Below is a small trained network, with its code and all its weights. Each question gives an input and a class and asks what happens when units are switched off, that is, made to give their printed mean instead of their output.

import numpy as np


def w(rows, s, z=0):
    codes = np.array(rows[::2]) - 128.0
    scale = np.full(codes.shape[1], s)
    scale[-1] = z or s
    return codes * scale


def f(y):
    return np.maximum(y, 0)


def log_softmax(a):
    a = a - a.max(-1, keepdims=True)
    return a - np.log(np.exp(a).sum(-1, keepdims=True))


def net(x, mask):
    res = np.array(x, float).reshape(1, 7) / 4 @ E
    y = f(res @ A[0][:, :-1].T + A[0][:, -1])
    res = res + np.where(mask, y, B[0][:, -1]) @ B[0][:, :-1]
    return log_softmax(res[-1] @ U[:, :-1].T + U[:, -1])


A, B = {}, {}
E = w([
[135,129,124,127,131,137],'x0',
[130,128,127,127,128,134],'x1',
[137,130,129,127,130,133],'x2',
[130,199,55,122,116,111],'x3',
[126,128,130,129,126,124],'x4',
[144,114,137,136,11,156],'x5',
[96,173,208,73,136,188],'x6',
],0.013)
A[0] = w([
[136,43,153,110,85,153,129],'neuron 0',
[170,18,123,240,96,88,185],'neuron 1',
[131,114,101,111,84,137,128],'neuron 2',
[148,32,162,163,90,166,150],'neuron 3',
[110,140,194,97,123,140,132],'neuron 4',
[98,44,148,93,180,114,148],'neuron 5',
[93,77,142,125,157,114,138],'neuron 6',
[147,116,100,120,108,56,150],'neuron 7',
[131,39,178,143,227,119,162],'neuron 8',
[135,182,96,86,174,98,159],'neuron 9',
[77,255,175,78,167,213,163],'neuron 10',
[159,158,91,147,93,84,253],'neuron 11',
[137,132,213,96,106,200,162],'neuron 12',
[112,170,119,122,32,123,148],'neuron 13',
[121,138,96,152,91,133,68],'neuron 14',
[107,96,160,119,139,158,132],'neuron 15',
[95,188,114,101,125,167,112],'neuron 16',
[149,71,135,158,98,124,124],'neuron 17',
],0.011,0.0056)
B[0] = w([
[92,86,182,136,121,67,180],'neuron 0',
[114,95,126,193,166,117,225],'neuron 1',
[124,131,178,151,166,188,159],'neuron 2',
[123,83,178,162,128,63,192],'neuron 3',
[113,136,151,102,90,106,186],'neuron 4',
[203,171,145,85,130,224,184],'neuron 5',
[160,147,109,155,140,185,161],'neuron 6',
[189,99,73,155,118,160,173],'neuron 7',
[194,178,86,155,112,226,214],'neuron 8',
[66,110,77,206,182,56,183],'neuron 9',
[10,125,199,162,128,121,251],'neuron 10',
[168,168,92,155,213,143,203],'neuron 11',
[110,129,194,74,89,121,222],'neuron 12',
[165,111,173,113,113,255,194],'neuron 13',
[156,89,133,136,120,159,150],'neuron 14',
[135,122,173,98,97,157,167],'neuron 15',
[101,128,147,184,129,156,165],'neuron 16',
[88,97,157,178,146,109,166],'neuron 17',
],0.0091,0.014)
U = w([
[204,76,113,141,175,191,196],'0',
[54,62,178,189,185,80,147],'1',
[119,240,178,111,97,194,158],'2',
[101,63,188,67,89,102,2],'3',
[147,174,44,133,185,9,153],'4',
],0.011,0.0026)

Each question gives the input, the list of numbers given to net, and the class t.
The units are the neurons (one row each of A and B). Each row of codes is followed by its name. A weight is (code - 128) times the scale printed after its matrix; where a second scale follows, it is the last column's (A, B and U).
mask holds one flag per neuron, in row order. A switched-off neuron (its flag False) gives its mean, the last column of its row in B, instead of its output. The means were averaged over made-up inputs and are rounded, as every weight is.
A unit's drop is (log p(t) with every unit on - log p(t) with that unit switched off) / (log p(t) with every unit on - log p(t) with every unit switched off).
The circuit of an input: a set's keep is (log p(t) with only the set's units on - log p(t) with every unit switched off) / (log p(t) with every unit on - log p(t) with every unit switched off). Starting from the 12 units with the biggest drops (on a tie, the unit counted first), units are removed one at a time, each time the one whose removal leaves the highest keep (on an exact tie, the one counted first), for as long as the keep stays at least 0.8.
units of the circuit, in order: the units of the circuit, biggest drop first
unit that matters most: the unit with the biggest drop
top k neurons: the k neurons with the biggest drops, biggest first
drop of u: that unit's drop, to one decimal
input [-5,0,-5,-6,-8,0,5], class 2: units of the circuit, in order => (neuron 8)
input [-2,-3,3,0,-3,-6,1], class 2: units of the circuit, in order => (neuron 8; neuron 1)
input [0,-7,4,-7,0,4,1], class 3: units of the circuit, in order => (neuron 12; neuron 11)
input [1,8,0,-2,-1,-1,-8], class 0: top 3 neurons => (neuron 10; neuron 7; neuron 9)
input [-3,-4,-8,-5,5,0,4], class 2: top 2 neurons => (neuron 8; neuron 5)
input [-5,-5,0,8,-4,0,-4], class 4: top 3 neurons => (neuron 9; neuron 8; neuron 5)
input [-3,-4,-5,1,-5,7,-1], class 0: top 3 neurons => (neuron 10; neuron 13; neuron 9)
input [-3,-7,-3,-7,-6,1,2], class 3: top 2 neurons => (neuron 3; neuron 0)
input [4,-2,4,-8,6,0,3], class 2: top 3 neurons => (neuron 8; neuron 5; neuron 6)
input [2,7,0,-4,-1,-7,0], class 0: top 2 neurons => (neuron 12; neuron 10)
input [-7,-5,-5,-1,8,-8,5], class 2: top 2 neurons => (neuron 8; neuron 5)
input [-8,-3,2,2,3,0,-6], class 4: drop of neuron 10 => 0.3
input [7,5,-7,6,-8,-3,-1], class 4: drop of neuron 4 => 0.0
input [-5,-2,6,8,8,4,-5], class 0: unit that matters most => neuron 13
input [6,5,7,1,-7,-2,-6], class 4: drop of neuron 10 => 0.1
